Below are the code and all the weights of a small trained network. Each question names an input and a class and asks about switching units off, where a switched-off unit gives its printed mean instead of its output.

import numpy as np


def w(rows, s, z=0):
    codes = np.array(rows[::2]) - 128.0
    scale = np.full(codes.shape[1], s)
    scale[-1] = z or s
    return codes * scale


def norm(h):
    return h / np.sqrt((h * h).mean(-1, keepdims=True) + 1e-5)


def f(y):
    return np.maximum(y, 0)


def log_softmax(a):
    a = a - a.max(-1, keepdims=True)
    return a - np.log(np.exp(a).sum(-1, keepdims=True))


def net(x, mask):
    res = np.array(x, float).reshape(1, 4) / 4 @ E
    u = 0
    for l in range(3):
        y = f(norm(res) @ A[l][:, :-1].T + A[l][:, -1])
        res = res + np.where(mask[u : u + 6], y, B[l][:, -1]) @ B[l][:, :-1]
        u += 6
    return log_softmax(norm(res)[-1] @ U[:, :-1].T + U[:, -1])


A, B = {}, {}
E = w([
[96,216,152,204,55,65,126,192,176,160,98],'x0',
[137,123,54,34,102,66,135,254,167,219,116],'x1',
[134,88,181,216,241,75,39,98,114,137,41],'x2',
[69,147,188,203,112,166,169,14,89,200,91],'x3',
],0.0072)
A[0] = w([
[142,105,141,117,133,117,146,154,199,119,143,134],'L0N0',
[24,144,108,157,147,137,180,150,109,176,94,190],'L0N1',
[71,127,1,83,111,163,115,109,107,139,141,173],'L0N2',
[183,92,174,152,121,95,143,161,132,90,98,171],'L0N3',
[109,134,100,105,152,118,128,143,112,101,184,93],'L0N4',
[99,119,95,146,130,101,53,136,116,145,71,252],'L0N5',
],0.0093,0.0018)
B[0] = w([
[165,166,145,135,55,159,85,38,194,150,137,204],'L0N0',
[98,153,151,70,167,98,175,2,38,208,80,255],'L0N1',
[108,131,134,155,208,189,115,186,89,67,184,244],'L0N2',
[85,251,158,155,168,92,88,40,101,168,161,203],'L0N3',
[166,149,35,184,126,91,144,140,143,175,101,198],'L0N4',
[74,211,194,132,134,144,150,89,202,203,161,253],'L0N5',
],0.0083,0.0046)
A[1] = w([
[98,53,183,127,168,187,125,100,162,82,144,2],'L1N0',
[102,92,182,87,47,94,190,178,180,149,137,245],'L1N1',
[209,94,112,136,134,18,132,132,118,80,105,115],'L1N2',
[217,144,174,67,139,121,127,75,115,3,156,134],'L1N3',
[93,126,202,217,114,151,11,79,111,58,147,162],'L1N4',
[127,146,57,74,171,225,161,123,153,126,227,117],'L1N5',
],0.0065,0.00074)
B[1] = w([
[163,141,128,174,182,1,83,135,118,155,108,182],'L1N0',
[120,158,91,110,233,132,22,97,169,33,88,167],'L1N1',
[99,135,115,169,159,16,151,176,184,224,66,135],'L1N2',
[117,95,116,113,182,41,170,77,196,189,166,200],'L1N3',
[180,114,201,230,152,126,220,84,166,193,109,254],'L1N4',
[174,76,72,106,38,241,70,181,165,90,139,248],'L1N5',
],0.0077,0.0061)
A[2] = w([
[17,180,149,118,205,234,83,85,105,150,145,144],'L2N0',
[109,13,129,213,135,110,46,125,128,191,39,75],'L2N1',
[194,155,226,174,113,153,98,64,160,147,211,255],'L2N2',
[154,122,203,146,114,21,86,2,139,171,95,178],'L2N3',
[169,242,146,137,223,31,148,87,196,154,70,192],'L2N4',
[87,214,131,231,112,105,130,187,173,104,188,202],'L2N5',
],0.0062,0.0025)
B[2] = w([
[70,201,127,129,80,68,133,167,108,94,75,187],'L2N0',
[73,122,64,189,71,81,156,38,124,67,203,154],'L2N1',
[86,150,166,96,136,59,71,221,183,147,53,226],'L2N2',
[113,100,170,142,229,82,43,157,220,144,186,247],'L2N3',
[40,11,254,212,219,75,157,8,166,198,43,252],'L2N4',
[126,39,179,187,195,111,216,81,96,135,91,180],'L2N5',
],0.0086,0.012)
U = w([
[98,188,112,83,90,155,156,164,52,121,95,7],'0',
[226,48,5,114,85,174,94,204,164,80,216,161],'1',
[80,78,209,182,166,95,136,95,181,153,106,225],'2',
],0.012,0.0018)

Each question gives the input, the list of numbers given to net, and the class t.
The units are the neurons (one row each of A and B). Each row of codes is followed by its name. A weight is (code - 128) times the scale printed after its matrix; where a second scale follows, it is the last column's (A, B and U).
mask holds one flag per neuron, layer by layer. A switched-off neuron (its flag False) gives its mean, the last column of its row in B, instead of its output. The means were averaged over made-up inputs and are rounded, as every weight is.
A unit's drop is (log p(t) with every unit on - log p(t) with that unit switched off) / (log p(t) with every unit on - log p(t) with every unit switched off).
unit that matters most: the unit with the biggest drop
top k neurons: the k neurons with the biggest drops, biggest first
top k neurons in layer l: the k neurons of layer l with the biggest drops, biggest first
drop of u: that unit's drop, to one decimal
input [3,-1,-5,-2], class 1: unit that matters most => L2N4
input [-8,0,0,1], class 1: top 2 neurons => (L2N4; L1N5)
input [-7,-3,0,-4], class 1: top 2 neurons => (L1N5; L2N4)
input [-7,-5,-7,5], class 1: top 3 neurons => (L1N5; L2N4; L0N1)
input [0,-1,-4,5], class 0: top 2 neurons => (L2N4; L1N4)
input [6,8,-8,6], class 0: top 2 neurons in layer 2 => (L2N4; L2N3)
input [6,3,-7,3], class 0: top 2 neurons in layer 0 => (L0N2; L0N5)
input [-2,8,-4,8], class 0: top 2 neurons in layer 0 => (L0N1; L0N2)
input [-2,5,-1,6], class 0: top 3 neurons => (L0N2; L2N4; L1N4)
input [7,7,-7,-4], class 1: drop of L2N4 => 0.2
input [-6,6,1,5], class 0: drop of L2N3 => 0.1
input [-6,7,-3,4], class 1: drop of L1N5 => 0.1
input [-1,7,-8,8], class 0: drop of L0N1 => 0.2
input [-4,6,-4,6], class 0: unit that matters most => L0N1
